Each row is followed by its class.
[-494  173 -280  151  202  121 -243 -104  130  376   74  -25 -191   -6
  -58   -1 -178 -254  309    0 -132 -144  273  137  203  512 -240  274
  249  105 -235  -24  145  133 -276] | V
[  60 -273  106 -224  -57  253  197  128  -34  -37  140  315  154  -43
 -324 -159  146   69   12  237 -301  415 -252 -281  -72   85   25 -275
  -29 -174  -33  -48  131  -32  163] | B
[ 158 -108    7  -88   73   45 -151   59  113   59  -96   96   11   57
  -67   43 -374 -135 -191 -197 -280  -83  -23  118  228   -4 -102  -55
  -64  162 -124  -67  -62  -31  119] | A
[-149 -163 -124 -181  -10  177   55  -26 -138   50   80  184  -60   80
   63  -65  -43  132  223  -45  125   84    3   50  117   70  222 -176
   60  167   30  136 -159  138  -18] | L
[ 361  112  -73  135 -281 -226    8 -114  328  -38  124 -234   57  -69
  297  220 -271   13  -13  -35  -29 -444 -263 -126  -56  -48 -137  -61
  -57  171   24   32  209  -14    0] | Z
[ -56 -180 -162  204  230  -58  161  -49   93  232  182  202  133   -1
 -412 -121  -14  317  378  113 -134  298 -110 -325 -227  -65   35  138
   56   25   -4 -132  -56 -243   38] | B
[-402   91 -306    3  253  437 -245   52 -212  559  -94  156  -52   60
   32 -179  164 -114 -257  -55  286  174  131   10 -125  -83   17  303
  -21  101   48  -15  334  102  -49] | L
[ 177 -301  -74 -102  -13   41   -3  105 -363  -45   34  -40  130  -56
 -141 -138 -108  303    9  282 -218   -3 -421 -215 -121 -173  258  -56
 -141   -1    7  -57  -41 -285   55] | B
[ -17   86   36  510  -70   -9 -249   -6   -8  192   65  117   24 -127
  -22  216 -197  111  139  146 -137 -139   49  179 -107 -117 -231  172
  100  274   -5 -104   12  -48 -225] | Y
[ 428   84  259  172 -290 -450  111  -39  -63 -401  -30 -110  127 -129
   -5  205   -2  -61 -168  119 -427 -100 -271   64 -183 -296 -240  -54
 -154   97   40   46 -313 -135  -17] | S
[ -15  107 -244   -8 -184 -187  183  -35 -165 -139  -64   29    4  -43
  100  237  -20 -252 -464 -296   91 -148  -64  216  144  108 -217   -4
 -124  138   55  240 -112  193   58] | V
[-176 -259 -415  452   56   42  128   87   84  298  134  -28  127  -80
 -415  -14 -173  131  211  227 -447  414    4 -180  -49   40 -185  214
  172  101  -90  -90  -84  -35  177] | S
[-319  156  334   81   89  200   65 -128  -90  252  173  348 -282   47
  169  -53   63  -68  609  118   17  336  -64  168   33 -137  210 -188
  131 -164   45  -13  154 -157 -233] | V
[-201   72  334 -123  232  136 -233 -317   -3  444  -97  475   17    4
 -420   13 -177  -87 -113  233  109  -23  229 -393   45  325  -72  454
  217  -26 -226  -94  212 -184 -116] | S
[  42   62 -262   32  -39  -39   44 -122  -11 -140   57 -269   -5  -23
   21 -204  -41  -33  -88  -68 -317   49 -264  214   66   34 -349 -403
  101   65 -149   96    7  333   -6] | U
[ 153 -256  -74 -127 -159  -53  145  216  -43  -29 -143  286   56  -69
 -195  186 -143  -25  -48   75 -182   78  -84  -25  164   45  128  -64
  -35   32  114   70 -375 -106  168] | F
[-206  195 -271  278  -27 -187  293   39   83   63 -115  -59 -167   45
  165  -10  -95  -86 -289 -200 -112  240  -43  282 -131  -29  -45 -126
 -161   69   87   54 -199  550   40] | Y
[-165 -278 -501   38  -29  -71  -36   73   56    1   48  -45   81    8
 -179 -123 -202  103  155   42 -211   81   59   61  282  118   65  -86
  150   52 -145    3  -58  186   49] | Z
[ -70  -13  -35   76   38  -14  179  173 -103  203 -129   35   -2   -2
  190   62  132  -65  -16  113  104   -6   37  215   31   35   95   29
  -69   16  193  116 -166  -58   69] | B
[-285   59 -234   54  345  275 -213  226 -234  597   64  -70  169   59
    9 -214  241 -157 -127   15   76  431   21  131 -244 -182    2  339
  -85  150   65  -61  146  -82  109] | L
[-150 -120  159  242  173  144 -161  195  305  375   38  262  -84   -6
  -52  125  -71  284  428  152   90  376  289 -269 -209    3  265  492
  124    6    4 -357  -15 -286  -74] | F
[ 221   92  557 -105  -45  -55  360 -192 -115  -61  -87  308  -24 -104
  -15   20  126  -67  110  254  -79  340 -147  114 -183   34 -112 -225
  132 -273   77   94  -19  -66  -30] | U
[  95 -196  225  -49  182  386 -402  269   67  490   86   61  184  -11
 -282   -1 -122   80 -270  -28  281  105 -112 -364  189 -163  -39   84
  231  175   38 -135  322 -405  308] | P
[ 198 -182 -230   20 -146 -321   92  187 -206   74  143 -252  202 -157
   43 -149 -147  203   82  333 -427 -153 -899   15  -71   98   -6 -194
 -140  166   59   87  -61   57  174] | Y
[  53   35  -11  -31   28 -322 -108  -73 -350  145  236  -87  304    6
 -198   57  -84 -150  -34  162 -106   26 -417 -195  229   59  153   40
 -135   86  -55  -73 -171 -236  117] | Z
[-109    6 -245  196  138  261  -57   71  224  487 -272 -238   -1 -113
   74   66   23 -239 -133  -94  235 -107   73 -206   73  154 -219  207
   50   15  -16  -39  364 -262  183] | Y
[  80  -32  -27   35 -106 -142 -142   97  -80 -135  167   25  -75  -16
   88  -16  -99  100  248  115 -236   81 -318  101    4 -158   70 -123
  -41   30   71  -40  -38  -64  -32] | B
[ 273    4   11   37 -218 -203 -116  187   23  -56  -31 -250   95 -165
   76  159  -26  267 -278    0 -239 -286 -597 -112    8   37 -187  -31
 -108  142   76  -84 -104  -91   71] | A
[-241 -208 -596  -20  -83  182 -190  245 -185  152   48 -212  129  -43
 -173   46 -214 -307 -261  -84  -94  -50  224  372  418   67  -64 -188
  147   56 -157  179  -22  -52  213] | U
[-131    1  -63   87  163 -125  -32   73 -150  372   82  -78   98  -62
 -102 -318  449   -8 -118  204 -114  -86  -81 -143 -356  153 -236   -5
  -38   31 -105 -103  181  225   43] | L
[  44  102   76  309 -111   22  -14 -128  281   72  -14  136  -41  -54
   18  208  -45  -40  195  -12 -241   -4   -5   62  128 -187 -317   62
   65   57   16  -35   39 -122  -54] | Y
[ 236   68  198   82    5  -25 -246  242  -81   89   56 -258  238 -115
  -95  280  -18  171 -198  -57 -167 -297 -221  -51    2 -210  -80  179
 -158  200  106  -54 -142 -505   14] | F
[  27  351 -236   38   33 -209 -297 -230   -5 -106 -231 -154 -188  -15
  120  -66  -31 -390 -414 -145 -293  -10 -142  253  177    8 -707   50
   68  132 -132   58  -78  299   -4] | Z
[ -67  229   17  357  -21 -446  106 -360   69  -98 -117    2 -134    9
  187   -2 -210 -158  109 -100   -2  111 -153   70 -148 -200 -118  -45
  -93   52 -114    6  -21   86  -64] | L
[ -23 -266   83  105   29  191  -76  194 -271  184  227 -171  119 -107
 -141 -201 -150  216  153  175  -88   27 -430  -90 -107  -19   67 -192
   89  119  -79 -106  253 -170   65] | P
[  63 -153 -206  -86 -116  109 -293  135 -118  111  -91 -117  118 -102
 -154   72  -66  -24   -3  163  -63 -159  201  -15  -16   53  -80  106
  140   70   18  -26  -64 -172  115] | H
[ 337 -223 -135  161   49   76  281 -131  150  -69  -74 -302  115 -111
 -232   20 -192  488 -102  -36 -144  -84  -22 -271 -115  -40 -218 -136
  165  -15  -93   -4  -81 -247   31] | B
[ 224 -199 -111  291   83  -71  -33  -45  -45  -53  151  101  141  -74
 -337   84 -291  574  224  139 -100  123 -106 -415 -285 -218   92  158
   26  155  105 -108   31 -163  -18] | Z
[-115  -11    8  -34  -94   63  -41  -89 -349  -56  160 -288   97  -35
  -98  -29  107  125   41   44  213 -121  100  -13  -51   79  130  -32
  135   23  -88  -34   -3   11 -173] | U
[-420  -21 -195   16  185  -53   40   60 -120  170  181  263 -172   11
 -156  -29  279  -43  701   54   41   58  320   52   92  298  323  -81
  119 -129   50  -42 -185  -45 -250] | H
[ 318 -172  113  163 -257  160   98  431  108  -18   79 -530  158 -129
  226  133 -130   79 -293   55 -202 -171 -288  201  -15 -204  -69 -183
  -77   46   78   13   95 -153  279] | U
[-228  -43   80  233  237 -190   98  268 -158  315  185   12  -95   63
  139   16   -4  238  179  -29   97  377   60  121  -82  -69  370   65
  -24  132  165  -28  -98  149   58] | Y
[ -85  -13 -584   91 -156   75 -105  219   78  -86  126 -424  108  -11
  237   48 -209  -61 -239 -147   33    4  -94  245   81   -5 -102  -36
   15  299   -5  182  -25  172   71] | P
[-287   -6 -308  235  268 -134 -202   -6 -221  502  199   48  -16    0
 -107  -32 -180  -26  398   90   -4 -143  -53  -57  -29  333  192  169
  -81  162  -67 -168   16  -53  -56] | Y
[  32  -34  199  -19  -15  -69   44 -174 -171   20  190  476   42   74
 -210   47   38   16  154   73 -202   71 -114  -29  234 -197   62 -141
  -17  -17   -5  -10 -118  -94  -63] | V
[-123  -64   -3 -112 -253   51  106   40 -185 -145   61  -59   42  -70
 -152  202   36   82   69  -41    1   75   42   98  258  158   82 -145
  110 -177   86   54 -174  -89   30] | P
[ -93  113  307 -176  -11   -1  166  170 -108  152 -138  208  -65   48
   53  -78  238 -374 -679  -79  277   87  -67 -161  -85   61  128 -122
 -225 -133   79  -10  274  339  179] | V
[-173 -167 -429  278 -221 -186  224   88 -143 -124    3    0  134 -135
 -270  -27  -83 -231 -155  153 -369  172  -98   -3  -63   77 -191 -296
  -64   32 -133  106   -4  210  148] | B
[-271 -128   21   97   25 -134  -63  -33 -533  181  273  263 -135   -8
 -110 -266  204  -29  310  264  -85  216  -81  185 -101 -143    6  -63
  150  -52 -101  -80   72    7  -56] | B
[  81   52  -13  322 -178 -268  308   -2  266 -102    8   55 -131 -129
  136  378 -264  -10  301   65 -110  101   22    9  -61  116  142   76
  -25 -116   94    5  -98  -75 -129] | Y
[ -15 -187 -102  221 -155  138   79   92   -1  -34  116   81   -7  -34
 -181  -97 -111  116 -102   86 -295   15 -162   78  -30 -144 -183 -287
  -14   24  -38   13   -1  109  202] | S
[ -74 -114  -76  -81  -22  -95 -143   99 -116 -203   26  314  -68 -139
 -364  -41   67   27   -5   76  -59   25 -342 -139   83  127 -125   52
   84  -37   -2   16   26  -51  -22] | U
[-113  -33 -213  322   83 -142  101   97  -76  374   46  -40   58 -112
 -287 -162  342  -34 -219    9  -74  168  102  -32 -293  -41 -361 -105
  108 -161  -59 -157  187   77  198] | A
[ -75  130 -362  138 -140 -306  -37   92   37 -186   18  -87 -106  -62
  -91   29 -194  -69 -176  -90 -488  150 -426   85   70   37 -275 -271
  -51  174   14   95 -304  351   68] | V
[ -98 -128 -692  193 -113  -19  122   -7  -60   57  105 -192  101   -7
  264  104  -63   35   52  120  268  300  128 -187  -87  140  249  193
   18  210  -18   54  -56  209  -20] | Y
[-154 -137 -331  -80 -129  230  -80  464  197   81    1  -84  -13  -78
   58  -62  145 -222 -378 -193    9  170    9  114  122   27 -221 -345
   99   25   42  149  330  206  299] | P
[-209  107 -128    7   54  -36  191  -44  167  -94   70 -114 -166  -20
 -111  -91   14 -178 -117 -183 -200  274   34   12   14  124 -258  -64
  118 -169 -151   74  176  215  -23] | V
[-282  -25  -69 -228   -2  370 -256  -98  -94  443 -229  450  -45  -44
 -220 -162  197 -152 -325   67  249 -279  -77 -109  220  145 -260  -94
  141  -35  -73   75  223  -28   92] | L
[ 162 -166 -458  246   98    3   64   52  -26  111   -5  -87  161  -71
  154 -215  132  382 -120  174 -118  -17 -211  -20 -341 -150 -180  -86
  -51  154  -30    6   65   60    2] | P
[-220   66   80  379  327   70   -5   14   27  428 -118  471  -69   47
 -161  -91  -25  -89 -111  -91  149  395  -32  -79 -131 -198 -111  101
   18  236   51 -110   94   45    9] | B
[ -13  -11  217   90  -39  -78  318 -121 -124 -230    3  -75    9 -102
 -101   33   11  146   38  -57 -123   41   43   93  -46  214  -53 -347
   71  -99 -140   -9 -180   66 -147] | H
[ 162 -115   42 -208   35 -185 -253  -93  -85  -65  143  255   35  -74
 -307  101 -245    5  476  156 -354 -159 -198 -151  102  167   65   52
    7  -18  -73  -55  -42 -378  -51] | U
[-144 -105 -182  118   41  453   74  160    6  438   41  -60  247  -94
 -233  -46  -73  -51 -335  -32   77  354  249   38 -314  141 -251  -68
  169  115  -43   62  308   82  239] | S
[ -55  -80  235   78  -57 -209  115  -35 -165  121  -41  104  -44  -94
 -188  -95  -17 -153  -30  103 -116  -70   52   70 -119   64 -104 -210
  104 -152 -136  -64  139   37   43] | P
[-314 -224 -522  214  155   85 -112  239 -137  329  184   32    0   31
  -54  -20 -137  147  320  107 -102  171   89  185  166  124  196  172
   80  173   45   23 -148   -5   56] | S
[ 278   34 -144  -46  -18 -367  -42 -210  -31 -360 -184 -187   -4  -33
  335 -132 -151   34  -59   42  -76   53 -408 -133 -159  -42   47  -83
 -206   21 -114   23  103   15  -26] | S
[  67  -13 -239  287 -230 -209   31  142 -249   30  331 -490  421 -113
 -172  260  -15  141  -62  136 -431 -122 -204   79  151   23 -106 -173
  -91  102   23   32 -259 -119  133] | V
[-121 -135   75  273  -54 -179  327  -61 -231  -64  343  249   63   -3
 -318 -185  -23  105   72   57 -261  105 -433   36   36   30 -143 -490
  -46   65  -72   23   11  303  101] | B
[  13 -295 -382   43  -55 -130    3   78 -146   89  144  -34  176   34
   10 -167   47  384  280  264 -154   98 -272 -312 -159  -62  378  -25
 -202    9   16 -181  -22   19  138] | V
[ -31   97  234   79  187   81   89  -40 -174  120   38  130 -177  118
  213  -73   12    0  209  -61  228  564 -107   86  -53 -286  247 -261
  -16  -52  204   -3   18    8  152] | U
[ -58  162   -3  396 -190  -52  251 -230 -132  -24  181  155   72   16
  185  233  -24 -248  279  291    4   75  166  -43 -252 -160  153   32
 -224   42   59   33   17  -19 -117] | Z
[ 365  112  182 -105 -133   39   67 -252  142 -110 -166 -197  132 -106
  -91  117   34  278  -54   38  137    5 -132 -356 -161   40  -81  -30
  130 -101   80  -68 -122 -161 -113] | L
[-320  166   36  366  288  137   81 -133  -48  396   59  408 -186   33
  -17  -95  -77 -198  465   89    8  304  -33   18 -317   36   78   90
  -81   97   29 -111   85   48 -217] | L
[-530  111   25  340  366  131  195 -181 -155  496   56  551   19   66
 -619 -180   80 -179   10   83   31  135  114 -108  -70   74  -90  136
  -15   46  -44  -30   19  153  -92] | Y
[-230   90  -86  254   53   44  -96   92  -71  177  209 -102  -11  -92
 -149  -49  315  151    4   28  -93   33   77  199  -86  -83 -342   11
  239   14  -66  -32  -89  -74 -145] | V
[ -53   74   50  120   47 -126  301  -90  -80  -94   82 -523   17   20
  304 -152   73 -219 -149  -50  158  -52  -11  -81 -188   89  -44 -186
 -118   51 -168  111  296  153   56] | B
